Below is a small trained network, with its code and all its weights. Each question gives an input and a class and asks what happens when units are switched off, that is, made to give their printed mean instead of their output.

import numpy as np


def w(rows, s, z=0):
    codes = np.array(rows[::2]) - 128.0
    scale = np.full(codes.shape[1], s)
    scale[-1] = z or s
    return codes * scale


def norm(h):
    return h / np.sqrt((h * h).mean(-1, keepdims=True) + 1e-5)


def f(y):
    return y / 2 * (1 + np.tanh(0.7978845608 * (y + 0.044715 * y**3)))


def log_softmax(a):
    a = a - a.max(-1, keepdims=True)
    return a - np.log(np.exp(a).sum(-1, keepdims=True))


def net(x, mask):
    res = np.array(x, float).reshape(1, 3) / 4 @ E
    u = 0
    for l in range(3):
        y = f(norm(res) @ A[l][:, :-1].T + A[l][:, -1])
        res = res + np.where(mask[u : u + 12], y, B[l][:, -1]) @ B[l][:, :-1]
        u += 12
    return log_softmax(norm(res)[-1] @ U[:, :-1].T + U[:, -1])


A, B = {}, {}
E = w([
[45,105,84,126,218],'x0',
[166,1,175,86,153],'x1',
[188,197,104,85,99],'x2',
],0.0049)
A[0] = w([
[80,126,161,177,149,6],'0.n1',
[165,131,158,125,191,27],'0.n2',
[146,78,142,90,255,111],'0.n3',
[85,241,205,150,66,103],'0.n4',
[129,151,100,188,121,205],'0.n5',
[68,127,176,110,28,54],'0.n6',
[192,31,176,168,31,107],'0.n7',
[158,112,176,121,75,28],'0.n8',
[131,246,62,79,128,135],'0.n9',
[69,87,162,219,101,140],'0.n10',
[184,183,193,251,22,72],'0.n11',
[110,51,202,84,210,90],'0.n12',
],0.0049,0.0017)
B[0] = w([
[173,174,119,177,129,125],'0.n1',
[153,115,123,125,148,106],'0.n2',
[135,122,4,118,118,229],'0.n3',
[64,98,75,127,130,199],'0.n4',
[10,182,177,142,127,174],'0.n5',
[95,127,121,117,215,119],'0.n6',
[88,140,205,173,178,234],'0.n7',
[103,112,165,105,140,128],'0.n8',
[63,140,106,221,55,232],'0.n9',
[107,156,122,214,128,196],'0.n10',
[41,93,95,77,157,219],'0.n11',
[102,79,38,161,120,252],'0.n12',
],0.0038,0.0024)
A[1] = w([
[184,152,92,30,114,110],'1.n1',
[141,145,177,190,128,131],'1.n2',
[132,201,71,84,113,144],'1.n3',
[65,181,241,98,115,84],'1.n4',
[146,98,144,101,81,117],'1.n5',
[149,213,54,138,83,79],'1.n6',
[52,171,119,128,253,124],'1.n7',
[161,71,223,78,186,111],'1.n8',
[184,40,179,59,118,3],'1.n9',
[161,158,73,119,100,65],'1.n10',
[155,64,70,114,219,47],'1.n11',
[108,62,111,102,130,92],'1.n12',
],0.0057,0.0022)
B[1] = w([
[132,65,98,217,97,136],'1.n1',
[129,97,62,180,153,140],'1.n2',
[47,104,123,185,121,185],'1.n3',
[147,53,155,47,145,154],'1.n4',
[186,126,84,155,186,129],'1.n5',
[60,131,54,122,114,199],'1.n6',
[166,181,165,77,30,252],'1.n7',
[151,220,28,122,145,205],'1.n8',
[168,253,116,126,141,191],'1.n9',
[106,101,102,142,144,118],'1.n10',
[117,85,127,78,116,205],'1.n11',
[145,138,106,78,88,168],'1.n12',
],0.0042,0.0025)
A[2] = w([
[141,132,84,31,91,159],'2.n1',
[109,111,150,134,99,34],'2.n2',
[142,102,34,176,123,86],'2.n3',
[28,140,151,195,137,89],'2.n4',
[51,190,81,133,98,43],'2.n5',
[111,162,200,160,104,195],'2.n6',
[21,125,122,234,140,250],'2.n7',
[114,76,187,143,182,92],'2.n8',
[129,99,42,140,97,254],'2.n9',
[141,125,137,255,105,115],'2.n10',
[111,119,183,150,70,131],'2.n11',
[142,75,141,128,174,141],'2.n12',
],0.0076,0.0011)
B[2] = w([
[133,123,192,125,191,151],'2.n1',
[147,153,61,76,146,127],'2.n2',
[70,108,98,66,135,162],'2.n3',
[198,155,159,187,131,210],'2.n4',
[5,182,88,221,2,213],'2.n5',
[103,22,119,55,184,147],'2.n6',
[196,225,157,164,103,254],'2.n7',
[109,153,21,64,94,144],'2.n8',
[32,56,154,91,131,181],'2.n9',
[206,62,107,12,245,155],'2.n10',
[143,77,77,112,158,138],'2.n11',
[49,141,120,102,77,149],'2.n12',
],0.0048,0.0073)
U = w([
[103,47,98,58,148,78],'0',
[78,207,115,217,53,212],'1',
[253,155,182,138,171,2],'2',
],0.013,0.00084)

Each question gives the input, the list of numbers given to net, and the class t.
The units are the neurons (one row each of A and B). Each row of codes is followed by its name. A weight is (code - 128) times the scale printed after its matrix; where a second scale follows, it is the last column's (A, B and U).
mask holds one flag per neuron, layer by layer. A switched-off neuron (its flag False) gives its mean, the last column of its row in B, instead of its output. The means were averaged over made-up inputs and are rounded, as every weight is.
A unit's drop is (log p(t) with every unit on - log p(t) with that unit switched off) / (log p(t) with every unit on - log p(t) with every unit switched off).
The circuit of an input: a set's keep is (log p(t) with only the set's units on - log p(t) with every unit switched off) / (log p(t) with every unit on - log p(t) with every unit switched off). Starting from the 12 units with the biggest drops (on a tie, the unit counted first), units are removed one at a time, each time the one whose removal leaves the highest keep (on an exact tie, the one counted first), for as long as the keep stays at least 0.8.
circuit, biggest first: the units of the circuit, biggest drop first
k most important neurons: the k neurons with the biggest drops, biggest first
k most important neurons of layer l: the k neurons of layer l with the biggest drops, biggest first
drop when u is switched off: that unit's drop, to one decimal
input [-1,5,1], class 2: circuit, biggest first : (2.n5)
input [-6,2,-3], class 0: 3 most important neurons : (0.n7, 2.n7, 2.n5)
input [-7,-3,-3], class 0: 3 most important neurons of layer 1 : (1.n4, 1.n8, 1.n6)
input [-5,0,-4], class 0: 2 most important neurons : (1.n4, 2.n5)
input [-7,3,-3], class 0: 3 most important neurons : (0.n7, 2.n7, 2.n4)
input [-7,-2,-6], class 0: 2 most important neurons of layer 2 : (2.n6, 2.n5)
input [2,1,-6], class 0: 4 most important neurons of layer 2 : (2.n5, 2.n10, 2.n3, 2.n9)
input [-3,8,-1], class 2: 3 most important neurons : (1.n9, 1.n8, 2.n5)
input [-4,3,-8], class 2: 2 most important neurons of layer 0 : (0.n7, 0.n10)
input [-4,1,4], class 2: 2 most important neurons of layer 0 : (0.n3, 0.n12)
input [0,-2,-4], class 2: 2 most important neurons : (2.n10, 0.n3)
input [-8,2,-1], class 2: 2 most important neurons : (1.n8, 2.n5)
input [-7,1,0], class 2: 3 most important neurons : (1.n8, 2.n5, 0.n9)
input [2,4,8], class 0: most important neuron : (1.n1)
input [1,3,5], class 0: drop when 1.n1 is switched off : 0.3
input [-3,1,-8], class 2: drop when 2.n7 is switched off : 0.1
input [-1,4,6], class 2: drop when 2.n5 is switched off : 0.4
